Here is a tiny trained network, its code and every weight. The questions are about switching its units off for an input and a class, where a switched-off unit gives its printed mean instead of its output.

import numpy as np


def w(rows, s, z=0):
    codes = np.array(rows[::2]) - 128.0
    scale = np.full(codes.shape[1], s)
    scale[-1] = z or s
    return codes * scale


def norm(h):
    return h / np.sqrt((h * h).mean(-1, keepdims=True) + 1e-5)


def f(y):
    return y / 2 * (1 + np.tanh(0.7978845608 * (y + 0.044715 * y**3)))


def log_softmax(a):
    a = a - a.max(-1, keepdims=True)
    return a - np.log(np.exp(a).sum(-1, keepdims=True))


def net(x, mask):
    res = np.array(x, float).reshape(1, 6) / 4 @ E
    u = 0
    for l in range(2):
        y = f(norm(res) @ A[l][:, :-1].T + A[l][:, -1])
        res = res + np.where(mask[u : u + 7], y, B[l][:, -1]) @ B[l][:, :-1]
        u += 7
    return log_softmax(norm(res)[-1] @ U[:, :-1].T + U[:, -1])


A, B = {}, {}
E = w([
[107,109,144,146,114,148,136,152,138,105],'x0',
[148,128,143,253,158,112,112,88,167,164],'x1',
[148,168,123,119,125,152,81,166,179,133],'x2',
[120,159,106,134,121,137,155,113,132,115],'x3',
[94,122,164,114,42,142,130,65,165,202],'x4',
[115,55,45,100,119,127,139,130,178,146],'x5',
],0.014)
A[0] = w([
[141,194,190,105,152,155,128,140,65,98,74],'L0N1',
[106,159,174,158,126,105,124,111,132,155,52],'L0N2',
[121,170,197,119,58,160,113,73,112,153,6],'L0N3',
[120,166,181,45,88,120,150,141,104,118,104],'L0N4',
[146,181,247,145,113,134,137,105,111,134,1],'L0N5',
[131,97,172,139,109,102,183,67,44,107,18],'L0N6',
[168,229,162,106,91,142,73,168,207,117,39],'L0N7',
],0.015,0.0037)
B[0] = w([
[115,146,62,145,88,66,87,152,116,78,233],'L0N1',
[153,145,160,151,82,133,127,99,125,148,194],'L0N2',
[166,134,175,80,144,67,197,141,192,126,254],'L0N3',
[169,116,117,109,73,218,97,83,88,92,251],'L0N4',
[92,142,74,202,91,40,68,136,137,130,248],'L0N5',
[42,143,141,121,251,188,137,157,110,230,215],'L0N6',
[41,107,143,136,230,168,158,139,86,211,246],'L0N7',
],0.017,0.0079)
A[1] = w([
[140,194,208,248,151,111,92,88,118,134,87],'L1N1',
[202,69,85,232,149,158,158,72,194,169,5],'L1N2',
[208,119,86,155,198,113,165,151,155,55,99],'L1N3',
[113,35,6,135,112,136,133,101,203,164,62],'L1N4',
[138,206,159,164,200,102,111,180,41,56,108],'L1N5',
[112,101,152,88,54,116,164,107,198,202,10],'L1N6',
[133,184,147,103,149,107,141,90,96,143,145],'L1N7',
],0.016,0.0028)
B[1] = w([
[138,113,65,26,83,209,118,130,65,52,249],'L1N1',
[122,108,109,4,105,186,134,148,75,85,211],'L1N2',
[163,119,204,141,134,118,172,76,184,170,178],'L1N3',
[74,204,111,232,96,71,57,155,99,135,230],'L1N4',
[175,103,197,143,106,97,182,86,225,181,227],'L1N5',
[219,110,168,165,197,82,176,118,181,99,230],'L1N6',
[155,56,120,240,144,189,78,186,172,84,157],'L1N7',
],0.013,0.012)
U = w([
[107,164,89,231,77,28,101,143,105,126,169],'0',
[212,97,203,151,154,81,217,101,184,142,229],'1',
[149,110,98,60,96,200,146,125,41,72,110],'2',
[53,108,136,172,251,170,163,149,76,224,3],'3',
],0.014,0.0012)

Each question gives the input, the list of numbers given to net, and the class t.
The units are the neurons (one row each of A and B). Each row of codes is followed by its name. A weight is (code - 128) times the scale printed after its matrix; where a second scale follows, it is the last column's (A, B and U).
mask holds one flag per neuron, layer by layer. A switched-off neuron (its flag False) gives its mean, the last column of its row in B, instead of its output. The means were averaged over made-up inputs and are rounded, as every weight is.
A unit's drop is (log p(t) with every unit on - log p(t) with that unit switched off) / (log p(t) with every unit on - log p(t) with every unit switched off).
The circuit of an input: a set's keep is (log p(t) with only the set's units on - log p(t) with every unit switched off) / (log p(t) with every unit on - log p(t) with every unit switched off). Starting from the 12 units with the biggest drops (on a tie, the unit counted first), units are removed one at a time, each time the one whose removal leaves the highest keep (on an exact tie, the one counted first), for as long as the keep stays at least 0.8.
circuit, biggest first: the units of the circuit, biggest drop first
k most important neurons: the k neurons with the biggest drops, biggest first
top k neurons in layer l: the k neurons of layer l with the biggest drops, biggest first
input [-1,1,4,-7,-3,-2], class 3: 3 most important neurons -> (L0N7, L0N3, L1N6)
input [-6,-6,-7,-4,4,5], class 3: 4 most important neurons -> (L1N1, L0N6, L1N2, L0N5)
input [-7,-1,-2,-1,-1,-1], class 3: 2 most important neurons -> (L0N6, L0N3)
input [-6,-4,-5,-3,-5,-8], class 0: circuit, biggest first -> (L0N1)
input [-2,4,-2,5,-2,3], class 2: 3 most important neurons -> (L1N2, L0N1, L0N3)
input [3,-4,-6,3,-7,5], class 1: top 2 neurons in layer 0 -> (L0N7, L0N5)
input [-2,7,-4,0,-1,6], class 2: 3 most important neurons -> (L1N2, L0N1, L0N5)
input [-1,-1,-3,-7,6,8], class 0: 2 most important neurons -> (L1N4, L0N3)
input [-6,-7,-8,-7,6,6], class 3: circuit, biggest first -> (L1N1, L0N6)
input [-7,-1,-1,-3,0,0], class 2: top 3 neurons in layer 0 -> (L0N5, L0N7, L0N4)
input [-1,-2,6,-7,-5,0], class 3: 4 most important neurons -> (L0N7, L0N3, L1N6, L1N3)
input [-4,-3,2,-3,1,-4], class 0: 2 most important neurons -> (L0N1, L0N5)
input [5,-4,-5,-6,3,2], class 3: 2 most important neurons -> (L0N6, L1N1)
input [2,2,8,1,-8,-7], class 1: 3 most important neurons -> (L1N5, L0N6, L1N4)
input [2,-2,-8,5,8,-8], class 0: 2 most important neurons -> (L0N5, L0N1)
input [6,-5,4,-8,-7,-8], class 0: most important neuron -> (L0N1)
input [3,2,5,-6,-7,8], class 0: top 2 neurons in layer 0 -> (L0N3, L0N7)
input [-1,-6,-8,8,5,4], class 3: top 2 neurons in layer 1 -> (L1N1, L1N2)
input [6,6,6,-3,-6,-3], class 1: top 2 neurons in layer 1 -> (L1N5, L1N2)
input [1,3,6,-6,-3,-3], class 3: circuit, biggest first -> (L0N7)
input [6,-4,-4,-7,4,-4], class 0: top 3 neurons in layer 0 -> (L0N5, L0N1, L0N7)
input [-4,6,7,4,-8,-6], class 1: top 2 neurons in layer 1 -> (L1N5, L1N4)
input [-6,2,-6,2,-6,3], class 1: top 2 neurons in layer 1 -> (L1N5, L1N3)
